Below is a small trained network, with its code and all its weights. Each question gives an input and a class and asks what happens when units are switched off, that is, made to give their printed mean instead of their output.

import numpy as np


def w(rows, s, z=0):
    codes = np.array(rows[::2]) - 128.0
    scale = np.full(codes.shape[1], s)
    scale[-1] = z or s
    return codes * scale


def f(y):
    return y / 2 * (1 + np.tanh(0.7978845608 * (y + 0.044715 * y**3)))


def log_softmax(a):
    a = a - a.max(-1, keepdims=True)
    return a - np.log(np.exp(a).sum(-1, keepdims=True))


def net(x, mask):
    res = np.array(x, float).reshape(1, 7) / 4 @ E
    y = f(res @ A[0][:, :-1].T + A[0][:, -1])
    res = res + np.where(mask, y, B[0][:, -1]) @ B[0][:, :-1]
    return log_softmax(res[-1] @ U[:, :-1].T + U[:, -1])


A, B = {}, {}
E = w([
[110,43,71],'x0',
[158,43,80],'x1',
[210,149,133],'x2',
[128,131,197],'x3',
[62,95,1],'x4',
[158,154,63],'x5',
[116,166,152],'x6',
],0.0081)
A[0] = w([
[218,37,192,143],'neuron 0',
[193,137,154,136],'neuron 1',
[8,114,95,151],'neuron 2',
[47,155,151,221],'neuron 3',
[33,135,130,54],'neuron 4',
[174,127,57,194],'neuron 5',
[109,119,151,62],'neuron 6',
[108,120,88,207],'neuron 7',
[83,84,133,209],'neuron 8',
[123,222,187,193],'neuron 9',
[138,146,83,252],'neuron 10',
[171,131,116,117],'neuron 11',
[90,110,208,35],'neuron 12',
],0.014,0.0033)
B[0] = w([
[30,255,133,202],'neuron 0',
[136,155,83,180],'neuron 1',
[204,203,98,205],'neuron 2',
[179,119,167,184],'neuron 3',
[173,180,122,161],'neuron 4',
[187,76,102,186],'neuron 5',
[122,130,120,127],'neuron 6',
[174,125,108,171],'neuron 7',
[125,162,119,163],'neuron 8',
[104,36,165,248],'neuron 9',
[157,61,143,172],'neuron 10',
[143,143,112,141],'neuron 11',
[114,106,130,167],'neuron 12',
],0.021,0.011)
U = w([
[91,84,7,84],'0',
[73,64,130,91],'1',
[184,166,195,129],'2',
[156,121,151,254],'3',
[148,112,221,6],'4',
[65,172,145,146],'5',
],0.013,0.0063)

Each question gives the input, the list of numbers given to net, and the class t.
The units are the neurons (one row each of A and B). Each row of codes is followed by its name. A weight is (code - 128) times the scale printed after its matrix; where a second scale follows, it is the last column's (A, B and U).
mask holds one flag per neuron, in row order. A switched-off neuron (its flag False) gives its mean, the last column of its row in B, instead of its output. The means were averaged over made-up inputs and are rounded, as every weight is.
A unit's drop is (log p(t) with every unit on - log p(t) with that unit switched off) / (log p(t) with every unit on - log p(t) with every unit switched off).
The circuit of an input: a set's keep is (log p(t) with only the set's units on - log p(t) with every unit switched off) / (log p(t) with every unit on - log p(t) with every unit switched off). Starting from the 12 units with the biggest drops (on a tie, the unit counted first), units are removed one at a time, each time the one whose removal leaves the highest keep (on an exact tie, the one counted first), for as long as the keep stays at least 0.8.
units of the circuit, in order: the units of the circuit, biggest drop first
unit that matters most: the unit with the biggest drop
top k neurons: the k neurons with the biggest drops, biggest first
drop when u is switched off: that unit's drop, to one decimal
input [-7,-3,-1,-4,-6,-5,0], class 4: top 2 neurons => neuron 3; neuron 9
input [-8,3,7,-2,8,-7,-7], class 0: units of the circuit, in order => neuron 3
input [2,4,-8,-3,-5,-6,8], class 2: units of the circuit, in order => neuron 3; neuron 9
input [2,-5,4,5,3,6,-7], class 0: top 2 neurons => neuron 3; neuron 9
input [6,-8,5,-1,-4,-5,7], class 1: units of the circuit, in order => neuron 9; neuron 2
input [-3,2,-2,6,-1,5,3], class 1: units of the circuit, in order => neuron 2; neuron 4
input [-4,2,7,1,6,-8,5], class 1: top 2 neurons => neuron 2; neuron 0
input [0,-2,-2,3,-1,-1,-2], class 4: top 4 neurons => neuron 0; neuron 2; neuron 1; neuron 3
input [-8,3,5,4,0,5,-6], class 5: units of the circuit, in order => neuron 0; neuron 3; neuron 2
input [1,-8,-3,3,0,-8,3], class 4: top 2 neurons => neuron 9; neuron 12
input [-7,2,-5,7,1,5,7], class 1: top 3 neurons => neuron 9; neuron 2; neuron 7
input [6,-8,3,-4,-3,-5,5], class 4: top 2 neurons => neuron 3; neuron 0
input [3,8,2,-7,-3,-1,-8], class 5: top 3 neurons => neuron 0; neuron 9; neuron 1
input [-7,8,-6,-2,-7,-8,-5], class 5: units of the circuit, in order => neuron 0
input [-6,-8,8,-5,0,-6,3], class 4: top 2 neurons => neuron 9; neuron 3
input [-3,-6,6,5,1,-3,1], class 1: top 2 neurons => neuron 9; neuron 2
input [-8,-2,-3,2,-3,4,1], class 4: drop when neuron 3 is switched off => 0.2
input [-3,-5,2,-8,6,0,7], class 2: drop when neuron 4 is switched off => 0.1
input [7,-8,3,-2,4,3,7], class 2: drop when neuron 9 is switched off => 0.3
input [1,-3,5,-8,-5,-4,7], class 1: unit that matters most => neuron 9
